Below is a small trained network, with its code and all its weights. Each question gives an input and a target symbol and asks what happens when units are switched off, that is, made to give their printed mean instead of their output.

import numpy as np


def w(rows, s, z=0):
    codes = np.array(rows[::2]) - 128.0
    scale = np.full(codes.shape[1], s)
    scale[-1] = z or s
    return codes * scale


def f(y):
    return y / 2 * (1 + np.tanh(0.7978845608 * (y + 0.044715 * y**3)))


def softmax(a):
    e = np.exp(a - a.max(-1, keepdims=True))
    return e / e.sum(-1, keepdims=True)


def log_softmax(a):
    a = a - a.max(-1, keepdims=True)
    return a - np.log(np.exp(a).sum(-1, keepdims=True))


def net(x, mask):
    ids = ['ΓΘΨαβλξστω'.index(c) for c in x.split()]
    T = len(ids)
    res = E[ids] + P[:T]
    u = 0
    for l in range(2):
        r = res
        for j in range(3):
            rows = slice(4 * j, 4 * j + 4)
            q, k, v = (r @ M[l][rows].T for M in (Q, K, V))
            z = softmax(np.where(np.tri(T) > 0, q @ k.T / 4**0.5, -1e9)) @ v
            o = O[l][rows]
            res = res + np.where(mask[u + j], z, o[:, -1]) @ o[:, :-1]
        u += 3
        y = f(res @ A[l][:, :-1].T + A[l][:, -1])
        res = res + np.where(mask[u : u + 8], y, B[l][:, -1]) @ B[l][:, :-1]
        u += 8
    return log_softmax(res[-1] @ U[:, :-1].T + U[:, -1])


Q, K, V, O, A, B = {}, {}, {}, {}, {}, {}
E = w([
[169,71,140,247,148],'Γ',
[143,50,109,168,86],'Θ',
[93,164,106,88,116],'Ψ',
[71,83,84,199,157],'α',
[193,166,155,210,107],'β',
[145,181,49,195,115],'λ',
[140,210,111,77,64],'ξ',
[48,96,124,67,40],'σ',
[134,126,208,136,202],'τ',
[107,217,74,108,174],'ω',
],0.016)
P = w([
[154,112,137,147,174],'0',
[115,68,122,181,138],'1',
[83,101,185,158,117],'2',
[51,225,252,162,92],'3',
[29,171,187,151,92],'4',
[44,115,129,204,143],'5',
],0.0035)
Q[0] = w([
[107,105,155,104,168],'0.h0',
[155,95,95,139,85],'0.h0',
[150,71,58,118,109],'0.h0',
[102,100,129,210,143],'0.h0',
[118,195,215,128,126],'0.h1',
[181,138,180,62,208],'0.h1',
[84,125,219,145,78],'0.h1',
[92,134,113,168,85],'0.h1',
[146,134,209,105,247],'0.h2',
[117,116,143,86,179],'0.h2',
[44,50,106,140,113],'0.h2',
[94,105,113,156,175],'0.h2',
],0.011)
K[0] = w([
[210,177,47,219,134],'0.h0',
[76,142,160,121,143],'0.h0',
[54,183,154,138,178],'0.h0',
[135,185,239,125,56],'0.h0',
[129,35,24,83,127],'0.h1',
[218,100,74,124,231],'0.h1',
[88,84,115,63,126],'0.h1',
[116,140,181,116,71],'0.h1',
[124,187,198,44,255],'0.h2',
[143,59,198,172,187],'0.h2',
[188,135,127,57,13],'0.h2',
[135,120,163,55,111],'0.h2',
],0.0095)
V[0] = w([
[53,102,139,1,215],'0.h0',
[109,126,129,112,134],'0.h0',
[130,115,175,87,177],'0.h0',
[173,117,115,70,158],'0.h0',
[56,120,115,80,100],'0.h1',
[100,86,136,117,93],'0.h1',
[44,86,177,94,29],'0.h1',
[213,134,147,164,199],'0.h1',
[99,170,82,149,167],'0.h2',
[181,95,145,53,218],'0.h2',
[174,107,143,137,99],'0.h2',
[145,166,103,163,58],'0.h2',
],0.0075)
O[0] = w([
[159,109,109,47,199,2],'0.h0',
[163,134,133,151,150,114],'0.h0',
[99,131,125,41,104,80],'0.h0',
[104,170,162,51,87,67],'0.h0',
[174,142,159,91,125,132],'0.h1',
[221,168,114,152,132,161],'0.h1',
[156,153,99,133,201,187],'0.h1',
[72,184,136,163,44,91],'0.h1',
[109,77,89,195,84,115],'0.h2',
[2,126,163,84,114,30],'0.h2',
[138,100,72,110,183,154],'0.h2',
[157,31,59,168,190,172],'0.h2',
],0.0063,0.0045)
A[0] = w([
[100,180,83,3,85,223],'0.n0',
[131,179,89,205,150,67],'0.n1',
[98,129,98,121,62,219],'0.n2',
[199,116,233,143,176,46],'0.n3',
[52,82,169,67,153,254],'0.n4',
[163,133,121,156,135,9],'0.n5',
[154,108,36,137,70,110],'0.n6',
[254,193,165,245,157,67],'0.n7',
],0.0056,0.0063)
B[0] = w([
[199,87,83,176,181,145],'0.n0',
[145,155,117,118,131,173],'0.n1',
[192,127,107,137,136,212],'0.n2',
[82,178,242,79,118,117],'0.n3',
[255,143,148,203,180,183],'0.n4',
[111,102,116,133,174,101],'0.n5',
[140,145,145,158,122,178],'0.n6',
[114,99,107,94,89,255],'0.n7',
],0.0076,0.0047)
Q[1] = w([
[168,186,101,137,206],'1.h0',
[58,119,70,187,195],'1.h0',
[111,50,208,171,196],'1.h0',
[18,185,124,94,179],'1.h0',
[2,156,201,6,183],'1.h1',
[34,107,83,44,149],'1.h1',
[74,147,135,201,242],'1.h1',
[36,96,190,43,142],'1.h1',
[109,78,88,133,108],'1.h2',
[154,67,40,90,87],'1.h2',
[133,152,154,119,181],'1.h2',
[90,187,104,159,122],'1.h2',
],0.008)
K[1] = w([
[126,93,188,120,100],'1.h0',
[179,150,188,104,65],'1.h0',
[113,172,93,103,102],'1.h0',
[176,79,110,114,100],'1.h0',
[133,42,120,177,148],'1.h1',
[119,108,157,156,126],'1.h1',
[122,114,109,52,72],'1.h1',
[202,1,133,110,89],'1.h1',
[114,79,114,78,101],'1.h2',
[244,134,170,212,106],'1.h2',
[120,231,111,119,110],'1.h2',
[93,129,45,94,100],'1.h2',
],0.0091)
V[1] = w([
[89,23,137,128,150],'1.h0',
[85,127,191,151,173],'1.h0',
[165,246,254,121,148],'1.h0',
[64,174,76,147,219],'1.h0',
[150,61,163,87,40],'1.h1',
[149,172,113,145,84],'1.h1',
[92,107,93,184,134],'1.h1',
[99,89,205,215,188],'1.h1',
[163,168,108,243,161],'1.h2',
[73,142,152,139,178],'1.h2',
[107,171,50,41,122],'1.h2',
[91,183,136,179,154],'1.h2',
],0.0092)
O[1] = w([
[143,23,118,212,176,124],'1.h0',
[95,131,188,162,181,108],'1.h0',
[110,197,183,110,122,85],'1.h0',
[1,158,79,132,195,108],'1.h0',
[201,65,172,130,89,95],'1.h1',
[134,181,88,134,85,160],'1.h1',
[63,126,113,133,135,162],'1.h1',
[114,157,172,174,157,158],'1.h1',
[83,191,157,52,171,253],'1.h2',
[109,111,128,126,110,91],'1.h2',
[71,75,123,100,113,41],'1.h2',
[114,132,137,114,136,135],'1.h2',
],0.0094,0.014)
A[1] = w([
[22,93,187,255,32,6],'1.n0',
[70,79,65,130,48,94],'1.n1',
[139,78,26,110,89,130],'1.n2',
[89,154,131,210,69,2],'1.n3',
[81,142,112,216,89,179],'1.n4',
[89,111,197,73,128,79],'1.n5',
[170,194,151,76,142,209],'1.n6',
[119,176,238,192,214,108],'1.n7',
],0.0086,0.0045)
B[1] = w([
[199,170,111,25,199,136],'1.n0',
[124,151,158,180,124,129],'1.n1',
[39,81,126,151,79,176],'1.n2',
[149,148,99,143,172,147],'1.n3',
[151,171,214,146,145,185],'1.n4',
[113,208,34,120,169,131],'1.n5',
[99,2,125,119,80,227],'1.n6',
[129,62,122,118,108,254],'1.n7',
],0.0086,0.012)
U = w([
[186,143,176,150,185,84],'Γ',
[142,53,121,254,121,152],'Θ',
[125,129,129,97,161,166],'Ψ',
[90,103,130,219,221,148],'α',
[179,189,198,128,67,253],'β',
[34,130,123,220,72,44],'λ',
[99,103,114,106,34,82],'ξ',
[192,54,99,82,200,32],'σ',
[68,95,245,147,109,145],'τ',
[41,189,136,71,158,182],'ω',
],0.0068,0.0043)

Each question gives the input, a string of symbols that net reads in full, and the target symbol t.
The units are the heads (4 rows each of Q, K, V and O) and the neurons (one row each of A and B). Each row of codes is followed by its name. A weight is (code - 128) times the scale printed after its matrix; where a second scale follows, it is the last column's (O, A, B and U).
mask holds one flag per unit, layer by layer, with each layer's heads first. A switched-off unit (its flag False) gives its mean, the last column of its rows in O or B, instead of its output. The means were averaged over made-up inputs and are rounded, as every weight is.
A unit's drop is (log p(t) with every unit on - log p(t) with that unit switched off) / (log p(t) with every unit on - log p(t) with every unit switched off).
The circuit of an input: a set's keep is (log p(t) with only the set's units on - log p(t) with every unit switched off) / (log p(t) with every unit on - log p(t) with every unit switched off). Starting from the 12 units with the biggest drops (on a tie, the unit counted first), units are removed one at a time, each time the one whose removal leaves the highest keep (on an exact tie, the one counted first), for as long as the keep stays at least 0.8.
units of the circuit, in order: the units of the circuit, biggest drop first
most important unit: the unit with the biggest drop
heads that matter: for each layer, one digit per head in row order, 1 if its drop is at least 0.15 and else 0, layers parted by /
input Ψ α σ σ α, target σ: units of the circuit, in order -> 0.h1, 1.h1
input Γ Θ Θ σ Ψ, target σ: heads that matter -> 010 / 000
input ξ Θ α ξ Γ, target ξ: units of the circuit, in order -> 1.h0, 1.h1, 1.n6
input Θ β Θ Γ, target β: most important unit -> 0.h0
input β σ Θ ξ Θ Θ, target ξ: units of the circuit, in order -> 1.h1, 1.h0
input α τ σ β, target τ: units of the circuit, in order -> 0.h2, 1.h0, 1.n6
input α Γ Θ, target α: units of the circuit, in order -> 1.h0, 1.h1
input λ Γ β Θ α λ, target λ: units of the circuit, in order -> 1.h1, 0.h1
input σ β β β α λ, target β: heads that matter -> 010 / 100
input Γ Γ α σ Ψ Θ, target σ: units of the circuit, in order -> 0.h1, 0.h0
input α α ξ ξ α, target ξ: heads that matter -> 001 / 110
input Θ σ β α τ λ, target τ: heads that matter -> 001 / 110
input Ψ Θ Θ σ λ Γ, target σ: heads that matter -> 110 / 000
input σ Ψ τ, target σ: units of the circuit, in order -> 0.h0, 1.h1
input Θ σ Γ ξ, target σ: heads that matter -> 010 / 000
input σ Θ τ α β, target τ: units of the circuit, in order -> 1.h0, 0.h2, 1.n6, 0.n3
input ξ ξ β, target ξ: heads that matter -> 000 / 110
input λ α α, target λ: units of the circuit, in order -> 1.h0, 1.h1, 0.h2, 1.n2
input τ Θ σ α, target σ: heads that matter -> 110 / 000
input Γ Θ τ Γ, target τ: most important unit -> 0.h2
input Ψ Γ Θ ξ, target ξ: units of the circuit, in order -> 1.h1, 1.n6
input Θ Θ Θ ξ β Θ, target ξ: units of the circuit, in order -> 1.h1, 1.h0, 1.n6
input α σ Θ, target σ: units of the circuit, in order -> 0.h1
input Θ Γ ξ τ, target τ: heads that matter -> 001 / 000
input λ α Θ, target λ: heads that matter -> 000 / 110
input Γ α Γ, target Γ: heads that matter -> 110 / 010
